The symbols move the states like this.
$: q343->q130, q254->q696, q559->q184, q344->q343, q98->q323, q996->q536, q179->q316, q489->q559, q494->q804, q378->q683, q659->q148, q11->q154, q316->q279, q271->q554, q773->q232, q551->q755, q197->q705, q324->q968, q695->q965, q630->q257, q856->q197, q655->q652, q279->q98, q73->q135, q210->q200, q428->q73, q477->q428, q748->q927, q776->q973, q130->q237, q506->q295, q908->q179, q266->q639, q973->q324, q946->q655, q334->q619, q460->q400, q89->q239, q239->q477, q148->q695, q72->q519, q184->q159, q536->q489, q652->q11, q921->q972, q154->q921, q216->q254, q364->q266, q584->q122, q804->q378, q755->q500, q323->q285, q461->q856, q519->q731, q39->q271, q135->q72, q639->q518, q968->q494, q232->q946, q21->q334, q924->q126, q352->q540, q400->q60, q609->q344, q142->q139, q923->q584, q845->q216, q965->q908, q186->q996, q405->q99, q668->q461, q478->q186, q200->q405, q94->q924, q285->q630, q409->q364, q990->q142, q452->q259, q645->q990, q598->q668, q568->q609, q295->q460, q237->q645, q139->q21, q705->q845, q518->q506, q274->q748, q159->q210, q683->q603, q927->q89, q60->q39, q257->q51, q554->q478, q696->q452, q731->q94, q603->q923, q99->q326, q580->q274, q500->q598, q122->q551, q51->q568, q126->q773, q540->q580
!: q343->q237, q254->q452, q559->q159, q344->q130, q98->q285, q996->q489, q179->q279, q489->q184, q494->q378, q378->q603, q659->q695, q11->q921, q316->q98, q271->q478, q773->q946, q551->q500, q197->q845, q324->q494, q695->q908, q630->q51, q856->q705, q655->q11, q279->q323, q73->q72, q210->q405, q428->q135, q477->q73, q748->q89, q776->q324, q130->q645, q506->q460, q908->q316, q266->q518, q973->q968, q946->q652, q460->q60, q89->q477, q239->q428, q148->q965, q72->q731, q184->q210, q536->q559, q652->q154, q154->q972, q216->q696, q364->q639, q584->q551, q804->q683, q755->q598, q323->q630, q461->q197, q519->q94, q39->q554, q135->q519, q639->q506, q968->q804, q232->q655, q21->q619, q924->q773, q352->q580, q400->q39, q609->q343, q142->q21, q923->q122, q845->q254, q965->q179, q186->q536, q405->q326, q668->q856, q478->q996, q200->q99, q94->q126, q285->q257, q409->q266, q990->q139, q645->q142, q598->q461, q568->q344, q295->q400, q237->q990, q139->q334, q705->q216, q518->q295, q274->q927, q159->q200, q683->q923, q927->q239, q60->q271, q257->q568, q554->q186, q696->q259, q731->q924, q603->q584, q580->q748, q500->q668, q122->q755, q51->q609, q126->q232, q540->q274
~: q343->q232, q254->q99, q559->q645, q344->q773, q98->q73, q996->q343, q179->q239, q489->q237, q494->q506, q378->q460, q659->q580, q11->q452, q316->q477, q271->q51, q773->q705, q551->q478, q197->q159, q324->q639, q695->q748, q630->q519, q856->q184, q655->q254, q279->q428, q73->q551, q210->q139, q428->q122, q477->q584, q748->q378, q776->q364, q130->q946, q506->q279, q908->q89, q266->q908, q973->q266, q946->q216, q460->q323, q89->q603, q239->q923, q148->q274, q72->q500, q184->q990, q536->q130, q652->q696, q154->q259, q216->q405, q364->q965, q584->q271, q804->q295, q755->q186, q323->q135, q461->q559, q519->q598, q39->q257, q135->q755, q639->q179, q968->q518, q232->q845, q21->q972, q924->q856, q352->q324, q400->q285, q609->q126, q142->q154, q923->q39, q845->q200, q965->q927, q186->q344, q405->q334, q668->q489, q478->q609, q200->q21, q94->q461, q285->q72, q409->q695, q990->q11, q645->q652, q598->q536, q568->q924, q295->q98, q237->q655, q139->q921, q705->q210, q518->q316, q274->q804, q159->q142, q683->q400, q927->q683, q60->q630, q257->q731, q554->q568, q696->q326, q731->q668, q603->q60, q99->q619, q580->q494, q500->q996, q122->q554, q51->q94, q126->q197, q540->q968
*: q343->q94, q254->q159, q559->q344, q344->q731, q98->q89, q996->q51, q179->q274, q489->q609, q494->q364, q378->q639, q11->q845, q316->q748, q271->q323, q773->q668, q619->q154, q551->q60, q197->q536, q695->q352, q259->q405, q630->q428, q856->q996, q655->q197, q279->q927, q73->q603, q210->q237, q428->q683, q477->q378, q748->q324, q130->q924, q506->q965, q908->q580, q266->q659, q946->q856, q334->q11, q460->q179, q89->q494, q239->q804, q72->q584, q184->q343, q536->q568, q652->q705, q921->q254, q154->q216, q216->q184, q584->q460, q804->q266, q755->q39, q323->q239, q461->q186, q519->q122, q39->q98, q135->q923, q639->q148, q968->q409, q232->q461, q21->q652, q924->q500, q400->q316, q609->q519, q142->q946, q972->q696, q923->q295, q845->q559, q965->q540, q186->q257, q405->q990, q668->q478, q478->q630, q200->q645, q326->q139, q94->q755, q285->q477, q990->q232, q452->q200, q645->q773, q598->q554, q568->q72, q295->q908, q237->q126, q139->q655, q705->q489, q518->q695, q274->q973, q159->q130, q683->q518, q927->q968, q60->q279, q257->q73, q554->q285, q696->q210, q731->q551, q603->q506, q99->q142, q580->q776, q500->q271, q122->q400, q51->q135, q126->q598
%: q343->q184, q254->q921, q559->q845, q344->q559, q98->q39, q996->q856, q179->q460, q489->q705, q494->q89, q378->q477, q659->q266, q11->q334, q316->q400, q271->q500, q773->q645, q551->q731, q197->q655, q324->q748, q695->q518, q630->q478, q856->q946, q655->q139, q279->q60, q73->q257, q210->q696, q428->q630, q477->q285, q748->q316, q776->q580, q130->q159, q506->q603, q908->q295, q266->q804, q973->q274, q946->q142, q460->q584, q89->q98, q239->q323, q148->q639, q72->q568, q184->q216, q536->q197, q652->q21, q154->q619, q216->q154, q364->q494, q584->q72, q804->q239, q755->q94, q323->q271, q461->q232, q519->q609, q39->q755, q135->q51, q639->q378, q968->q927, q232->q990, q924->q130, q352->q695, q400->q122, q609->q489, q142->q99, q923->q135, q845->q11, q965->q506, q186->q461, q405->q259, q668->q773, q478->q668, q200->q452, q94->q343, q285->q554, q409->q968, q990->q405, q645->q200, q598->q126, q568->q536, q295->q923, q237->q210, q139->q326, q705->q652, q518->q683, q274->q179, q159->q254, q683->q428, q927->q279, q60->q551, q257->q186, q554->q598, q696->q972, q731->q344, q603->q73, q580->q908, q500->q924, q122->q519, q51->q996, q126->q237, q540->q965
^: q343->q126, q254->q200, q559->q130, q344->q924, q98->q477, q996->q609, q179->q927, q489->q343, q494->q639, q378->q506, q659->q352, q11->q254, q316->q89, q271->q630, q773->q856, q619->q972, q551->q271, q197->q559, q324->q364, q695->q580, q259->q326, q630->q135, q856->q489, q655->q845, q279->q239, q73->q584, q210->q990, q428->q923, q477->q603, q748->q494, q130->q773, q506->q179, q908->q748, q266->q695, q973->q409, q946->q705, q334->q921, q460->q279, q89->q378, q239->q683, q148->q540, q72->q551, q184->q237, q536->q344, q652->q216, q921->q452, q154->q696, q216->q210, q364->q148, q584->q60, q804->q518, q755->q554, q323->q428, q461->q536, q519->q755, q39->q285, q135->q122, q639->q965, q968->q266, q232->q197, q21->q154, q924->q668, q352->q776, q400->q98, q609->q94, q142->q652, q972->q259, q923->q400, q845->q159, q965->q274, q186->q568, q405->q139, q668->q996, q478->q51, q200->q142, q326->q334, q94->q598, q285->q73, q409->q659, q990->q655, q452->q99, q645->q946, q598->q186, q568->q731, q295->q316, q237->q232, q139->q11, q705->q184, q518->q908, q274->q968, q159->q645, q683->q295, q927->q804, q60->q323, q257->q72, q554->q257, q696->q405, q731->q500, q603->q460, q99->q21, q580->q324, q500->q478, q122->q39, q51->q519, q126->q461, q540->q973

The rows follow the links: the fewer symbols apart two states are, the more alike their rows tend to be.

Each row is also shifted at random along 8 hidden directions that mean nothing.

Name the state of each row.
(-1, 107, 64, -58, 0, 94, 27, 41, 79, 12, 75, -30, -26, 24, -24, -14, 11, -3, 2, -74, -25, 94, -80, -78, -59, -3, 25) -> q352
(-71, -14, -77, 7, -4, -32, -1, 9, -43, 70, -45, -37, 12, 16, 19, -47, 17, 10, 82, 121, 34, -124, -46, 86, 39, 23, 92) -> q21
(212, -7, 26, 103, 1, 76, 61, 6, 153, -86, -76, 117, 165, -68, -83, 74, -204, 11, -22, -35, -19, 14, 177, 11, 30, 9, -76) -> q344
(-19, 65, 32, 52, 10, 41, 32, 65, -5, -134, 39, 113, 25, 82, -100, -59, -20, 64, 21, -198, -103, 55, 26, -51, -80, -12, 23) -> q266
(76, 27, 49, 23, -23, 79, -33, 123, -123, -121, 83, 141, 17, 70, -142, -58, 5, 73, -21, -110, -21, 76, -31, -18, -55, -21, 26) -> q518
(119, 83, -48, -42, -69, 21, -59, 26, -19, -53, -7, 5, 24, -37, -48, 44, -36, 67, -52, 82, 88, -29, -16, -44, 30, 5, -86) -> q94
(-12, 37, -93, 44, -29, -175, 18, -131, 69, -17, -63, 65, -13, -31, 98, 125, 119, -50, -52, -25, -55, -28, 39, -64, 54, 17, -33) -> q845
(64, 186, -67, -77, -72, 32, -60, -43, 49, 153, 10, -94, 43, -5, 24, 106, -26, -11, 41, 28, 77, -78, -42, -110, 20, 12, 12) -> q696
(-20, -59, 33, 3, 17, -25, 8, -36, 28, 20, -22, -156, -17, 12, 59, -101, -80, -46, 62, 104, -51, 49, -30, 131, -15, 2, 8) -> q122
(34, 204, 13, -140, -97, 76, -76, 32, 37, 36, 95, -157, -17, 9, -9, 29, -36, 34, -20, 22, 54, 67, -132, -92, -61, -15, -62) -> q580
(88, 35, -46, -117, -11, 15, 36, -22, 18, 150, -10, -55, -53, -9, 47, 32, 49, 24, 57, 150, 139, -66, -83, -28, 24, 41, 109) -> q405
(187, 5, 37, -9, -76, -41, -2, 40, -63, -131, 66, 80, -28, 55, -45, -36, 30, 43, -43, 38, -32, 170, -88, 64, -53, -4, 28) -> q776
(-208, 48, 45, -140, 47, 55, -43, -9, -27, 106, 77, -172, -124, 20, 57, -24, 56, -5, 3, -92, 43, -2, -60, -134, -61, -25, -39) -> q148
(-56, -18, -16, 112, 26, -47, -53, -67, 37, -27, -56, 11, 45, -63, 34, 53, -6, -94, -58, -61, -74, -29, 99, -27, 76, -16, -124) -> q559
(-207, 117, 53, -68, 88, 81, -40, -39, 19, 164, 71, -144, -92, 44, 52, -21, 76, -76, 55, -205, -30, -19, -37, -197, -40, -21, 16) -> q135
(19, -73, 2, -42, -22, -52, 49, -24, 47, -92, -10, 67, -3, -57, 17, 109, -25, 59, -114, -26, 47, 40, 102, -25, -35, -7, -110) -> q179
(-48, 58, -80, 10, -176, -163, -54, -32, 19, -25, 42, 8, 69, -23, 76, 145, 82, -51, -96, 91, -65, 70, -110, 108, -5, -19, -25) -> q923
(-5, -108, 34, -68, -21, -2, 94, -10, 29, 90, 24, -13, 72, 39, 21, 68, -142, 58, 63, -49, 33, 29, 104, 90, -129, -11, 93) -> q968
(51, -70, 15, 45, 8, -144, 19, -91, -66, -56, 20, 115, -41, 67, 41, 45, 78, -15, -23, -161, -88, 93, 86, -30, -54, -14, 28) -> q39
(-78, 68, -69, -29, -12, 39, -10, 52, -31, 100, 2, 18, -6, -4, -10, 6, 107, 7, 40, 78, 70, -126, -112, -22, 56, 21, 105) -> q259
(-15, 165, -9, 50, 73, 145, 2, 51, 79, 5, -27, 45, 24, -4, -87, -49, 8, -6, 50, -108, -18, -100, -3, -164, 62, 20, 9) -> q334
(85, 28, -10, -22, -58, -95, 13, -85, -4, 44, 34, 28, 14, 67, 48, 89, 4, 2, 27, -96, -36, 72, 36, -25, -78, -5, 65) -> q630
(63, 3, 5, -84, -16, -31, -42, -24, -86, 30, 28, -132, -89, 53, 33, -83, -2, 31, 49, 94, 46, 34, -76, 27, -34, 4, 27) -> q72
(-252, 34, -10, 59, -33, 0, -84, 89, -93, -38, 70, 42, 21, 14, -32, -15, 120, -47, -55, -75, -86, -7, -98, 26, 5, -41, -12) -> q239
(-94, 28, -40, 41, -14, 61, -49, 81, -2, -38, -39, -57, 62, -42, -52, -73, -69, 13, 11, 117, 13, -98, -40, 80, 58, -1, -54) -> q996
(-165, 122, -13, 8, 25, -64, -33, -79, 68, -142, -3, -32, -57, 1, 28, 31, 24, 18, -85, -248, -106, 22, 88, -209, -42, -27, -211) -> q364
(9, -28, -11, -57, 39, -36, 24, -115, 72, 157, -40, -94, -51, -45, 116, 75, 28, -66, 19, 48, 56, -39, 32, -56, 38, 18, 9) -> q655

The symbols that take the first to the second take the third to the fourth, perhaps in another order. What is the fourth?
Answers are names.
(-12, 100, -112, 63, -111, -96, -134, -15, -131, 12, -7, -44, 76, 61, -3, -14, -5, -10, 58, 64, -42, -84, -60, 79, 31, -9, 26)
to (-133, 128, -118, 25, -46, -41, -31, 5, 2, 32, -28, 10, 37, 6, 7, 31, 83, 3, 29, 14, -8, -143, -63, -38, 51, 14, 34)
as (-116, -23, -34, 11, 27, 14, -26, 7, -28, -7, -51, -90, 27, 0, -11, -60, -109, 45, 47, 9, 18, -113, 67, 29, 1, -6, -56)
to q996

(10, 130, 48, -55, -60, 84, -52, -14, 141, 89, 58, -126, 47, -65, 35, 106, -52, -91, -56, 8, 1, 81, -57, -61, 3, -23, -93)
to (25, -85, -37, -24, 2, -28, 90, 20, -42, 10, -25, 94, 23, 45, -26, 7, -25, 99, 62, 4, 56, -60, 61, 55, -50, 21, 120)
as (-82, 68, 33, 48, 115, 31, 107, -57, 189, -49, -57, -26, -28, 11, 15, -63, -39, -15, 55, -176, -120, 4, 84, -120, -24, 20, -29)
to q126

(-170, -121, 29, -25, -17, -15, -52, 0, -89, 99, 57, -27, 40, -11, 40, 91, -18, -37, -37, -67, 21, -8, 68, 49, -50, -52, -18)
to (-127, -33, -110, -59, -23, -108, 23, 4, -55, -49, -46, -9, -68, -6, 41, -21, 84, 97, -10, 126, 69, -110, -52, 41, 11, 25, 3)
as (30, 34, -7, -19, -110, -7, -22, 9, 21, -28, 26, -55, 120, 23, -21, 51, -176, 52, 11, -10, -17, 43, 46, 81, -87, -24, -43)
to q122

(67, -37, 18, -22, 2, 8, 121, 4, 133, -113, -35, 40, 31, -26, -20, 23, -118, 89, -28, -12, 5, 53, 91, 19, -65, 14, -47)
to (-11, 123, -106, -5, -132, -71, -9, -42, 149, 36, -19, 44, 109, -106, 60, 238, 47, -46, -106, 70, 20, -40, -26, -33, 61, 6, -65)
as (-173, 82, -36, -120, -12, 26, 39, 73, 61, -47, 36, 0, -101, -55, 9, 23, 154, 65, -99, 48, 75, -22, -141, -92, -1, 12, -49)
to q197

(122, -77, 113, 13, 99, 149, 147, 90, 75, -99, 8, 185, 7, 3, -118, -36, -64, 74, -10, -140, 6, 78, 105, -52, -56, 10, 39)
to (-182, -57, -15, 148, 66, -7, 87, 18, 66, 41, -41, 155, 79, 0, 0, 15, 86, -89, 44, -109, -120, -73, 38, 50, 42, 8, 130)
as (-6, -30, 41, -20, -36, 22, 13, -22, 89, 58, 26, -2, 77, -57, 30, 143, -71, -46, -64, -47, 9, 58, 72, 5, -31, -25, -55)
to q655

(-109, 104, -61, -51, -65, 50, -68, 23, 2, 108, 21, -51, 82, -27, -7, 109, -33, 10, -1, -14, 70, -112, -2, -59, 4, -14, -23)
to (-68, 27, 2, 1, 92, 54, 95, 22, 95, 76, -17, 46, -87, -21, 26, -47, 179, -62, 34, 36, -5, -39, -120, -58, 71, 44, 130)
as (146, -33, -64, 18, -120, -69, -57, 31, -131, -43, 14, 134, 87, 7, -50, 96, -10, 55, -49, 73, 59, -10, 15, 84, 6, -10, 17)
to q845

(-167, -20, -71, 67, 15, -101, -27, -59, 25, -58, -62, 73, -3, -82, 52, 104, 108, -42, -114, -56, -30, -86, 76, -74, 81, -8, -131)
to (-110, 104, 9, -66, 80, 138, -139, 30, -122, 154, 31, -189, -103, 22, -16, -128, 47, -33, 81, 9, 84, -126, -100, -136, 63, -7, -5)
as (50, 59, 32, 4, -3, -9, 0, 27, -49, -45, 70, 74, -76, 62, -21, -54, 151, -21, -9, -51, -62, 103, -125, -41, -17, 3, 80)
to q126

(30, -96, -55, -48, 53, -97, 3, -86, -85, 9, -57, 55, -114, -30, 54, 53, 107, 43, -47, 16, 112, -89, 85, -100, 52, 20, -43)
to (0, -73, -16, -53, 121, -17, 56, -95, 17, 62, -75, 4, -106, -36, 57, 36, 41, 25, 0, -54, 98, -106, 134, -156, 40, 29, -35)
as (-144, -111, -34, 85, 42, -35, 33, 57, -38, -30, -42, 93, -15, -37, 3, -54, 136, -43, -21, 103, -27, -68, -68, 113, 85, 13, 60)
to q126

(-47, -199, -110, -81, -16, -235, 8, -146, -156, 131, -51, -1, -77, 11, 154, 121, 98, 36, 7, 86, 126, -116, 96, 49, -4, 13, 66)
to (92, 26, -1, -10, 94, 38, 0, -45, 2, -11, -54, 10, -80, -12, -17, -31, 14, 25, 10, -52, 56, -63, 71, -160, 54, 23, -51)
as (101, -108, 14, -106, -22, -78, 104, -41, 92, -8, 5, 50, -93, -93, 90, 119, 114, 1, -131, 153, 92, 109, -48, 23, 9, 24, -14)
to q923

(-138, -42, 26, -31, 9, -33, -15, 9, -85, 62, 88, 79, -75, 20, 37, 60, 206, -53, -60, -95, -11, 45, -69, -51, -20, -23, 64)
to (-57, -85, 68, -81, 76, 78, 72, -6, 154, -8, -36, -94, -54, -129, 44, 25, -61, -2, -91, 66, 80, 19, 54, -33, 16, 6, -148)
as (-83, -60, 16, 18, 74, -36, -58, -126, -16, 144, -32, -112, -32, -21, 100, 39, -8, -108, 26, -72, -10, -55, 109, -62, 38, -17, -48)
to q130

(122, -24, 61, 41, 57, 115, -27, 2, -18, 16, -5, 87, 66, -21, -82, 63, -113, 1, -15, -169, 37, -18, 186, -119, 12, -22, -68)
to (21, -82, 2, 33, 13, -46, -78, 26, -193, 18, 28, 43, -95, 26, 4, -87, 179, -60, -8, 111, 12, 10, -129, 71, 74, -3, 83)
as (22, -205, 41, -78, 21, -16, 122, 21, 7, 5, 4, 91, -32, -43, 22, 67, 10, 61, -59, 61, 100, 43, 56, 78, -47, 9, 45)
to q323

(-90, -199, 67, 50, 90, -13, 6, 38, -92, -107, -7, 57, -77, -24, -13, -94, 52, -10, -72, -8, -26, 40, 39, 69, 16, -22, -58)
to (30, -119, 22, 36, -18, -72, 16, -21, -61, -111, -9, 49, 54, 46, -24, 3, -138, 73, -2, -99, -44, 50, 162, 78, -92, -25, -46)
as (132, 26, -71, 94, 26, -103, 124, 21, 29, -191, -69, 246, -90, 30, -39, -95, 227, 44, -7, 76, -72, 15, -118, 9, 74, 71, 129)
to q773

(-3, -72, 26, 30, -4, 99, -12, 124, -135, 127, 67, 127, 65, 37, -80, -9, 62, -28, 54, 24, 46, -36, -72, 95, 13, -11, 204)
to (-155, 74, -51, 146, -4, -15, -16, 20, 47, 19, -38, -15, 86, 19, 5, -74, 31, -102, 83, 16, -148, -70, -80, 97, 62, 6, 79)
as (106, 14, 32, 48, 127, 1, -20, -47, -59, -85, -34, 62, -156, 18, -20, -109, 128, -21, -13, -87, -26, 13, 15, -170, 77, 19, -43)
to q921

